Below are the code and all the weights of a small trained network. Each question names an input and a class and asks about switching units off, where a switched-off unit gives its printed mean instead of its output.

import numpy as np


def w(rows, s, z=0):
    codes = np.array(rows[::2]) - 128.0
    scale = np.full(codes.shape[1], s)
    scale[-1] = z or s
    return codes * scale


def f(y):
    return np.maximum(y, 0)


def log_softmax(a):
    a = a - a.max(-1, keepdims=True)
    return a - np.log(np.exp(a).sum(-1, keepdims=True))


def net(x, mask):
    res = np.array(x, float).reshape(1, 5) / 4 @ E
    y = f(res @ A[0][:, :-1].T + A[0][:, -1])
    res = res + np.where(mask, y, B[0][:, -1]) @ B[0][:, :-1]
    return log_softmax(res[-1] @ U[:, :-1].T + U[:, -1])


A, B = {}, {}
E = w([
[87,62,20,169,246],'x0',
[81,235,214,108,64],'x1',
[2,168,50,121,162],'x2',
[89,164,136,203,181],'x3',
[137,250,52,2,20],'x4',
],0.0065)
A[0] = w([
[186,135,188,132,40,237],'neuron 0',
[101,116,182,160,86,183],'neuron 1',
[219,122,84,74,182,255],'neuron 2',
[153,115,110,141,120,242],'neuron 3',
[135,177,168,125,138,73],'neuron 4',
[74,177,101,66,12,123],'neuron 5',
],0.011,0.0044)
B[0] = w([
[153,9,131,82,148,255],'neuron 0',
[114,85,147,87,203,188],'neuron 1',
[166,77,2,52,143,216],'neuron 2',
[103,6,63,113,127,182],'neuron 3',
[137,110,147,136,158,158],'neuron 4',
[51,107,163,56,91,250],'neuron 5',
],0.0082,0.0098)
U = w([
[141,36,154,70,102,245],'0',
[139,81,42,145,182,98],'1',
[95,182,3,42,2,128],'2',
[181,191,164,128,161,7],'3',
[110,161,242,74,93,2],'4',
[143,210,187,244,16,2],'5',
[70,93,144,255,215,195],'6',
[83,216,153,172,181,122],'7',
],0.0085,0.0045)

Each question gives the input, the list of numbers given to net, and the class t.
The units are the neurons (one row each of A and B). Each row of codes is followed by its name. A weight is (code - 128) times the scale printed after its matrix; where a second scale follows, it is the last column's (A, B and U).
mask holds one flag per neuron, in row order. A switched-off neuron (its flag False) gives its mean, the last column of its row in B, instead of its output. The means were averaged over made-up inputs and are rounded, as every weight is.
A unit's drop is (log p(t) with every unit on - log p(t) with that unit switched off) / (log p(t) with every unit on - log p(t) with every unit switched off).
The circuit of an input: a set's keep is (log p(t) with only the set's units on - log p(t) with every unit switched off) / (log p(t) with every unit on - log p(t) with every unit switched off). Starting from all 6 units, units are removed one at a time, each time the one whose removal leaves the highest keep (on an exact tie, the one counted first), for as long as the keep stays at least 0.8.
units of the circuit, in order: the units of the circuit, biggest drop first
unit that matters most: the unit with the biggest drop
k most important neurons: the k neurons with the biggest drops, biggest first
drop when u is switched off: that unit's drop, to one decimal
input [-4,-4,1,8,-1], class 6: units of the circuit, in order => [neuron 2; neuron 5]
input [4,1,-2,4,-1], class 6: unit that matters most => neuron 0
input [-2,2,1,8,-1], class 6: units of the circuit, in order => [neuron 5; neuron 2]
input [6,-5,-5,-6,6], class 2: units of the circuit, in order => [neuron 2; neuron 0]
input [5,-3,-2,-7,-1], class 1: 3 most important neurons => [neuron 5; neuron 2; neuron 0]
input [-2,0,3,3,-4], class 6: units of the circuit, in order => [neuron 2; neuron 5]
input [-8,1,8,7,0], class 4: 3 most important neurons => [neuron 2; neuron 5; neuron 3]
input [1,7,0,6,-2], class 6: units of the circuit, in order => [neuron 5; neuron 2]
input [5,2,-3,7,0], class 6: units of the circuit, in order => [neuron 2; neuron 0]
input [0,-3,1,3,-4], class 6: units of the circuit, in order => [neuron 0; neuron 2]
input [5,2,-5,6,1], class 6: 3 most important neurons => [neuron 0; neuron 5; neuron 2]
input [-6,3,8,-1,-5], class 7: 3 most important neurons => [neuron 0; neuron 2; neuron 3]
input [3,-8,-7,2,-3], class 1: 2 most important neurons => [neuron 2; neuron 5]
input [-8,6,-3,7,4], class 0: 2 most important neurons => [neuron 0; neuron 1]
input [8,-3,-5,-7,1], class 1: drop when neuron 2 is switched off => 0.2
input [6,5,-6,3,-1], class 6: drop when neuron 0 is switched off => 0.3
input [1,-6,-5,-2,2], class 1: drop when neuron 0 is switched off => 0.0
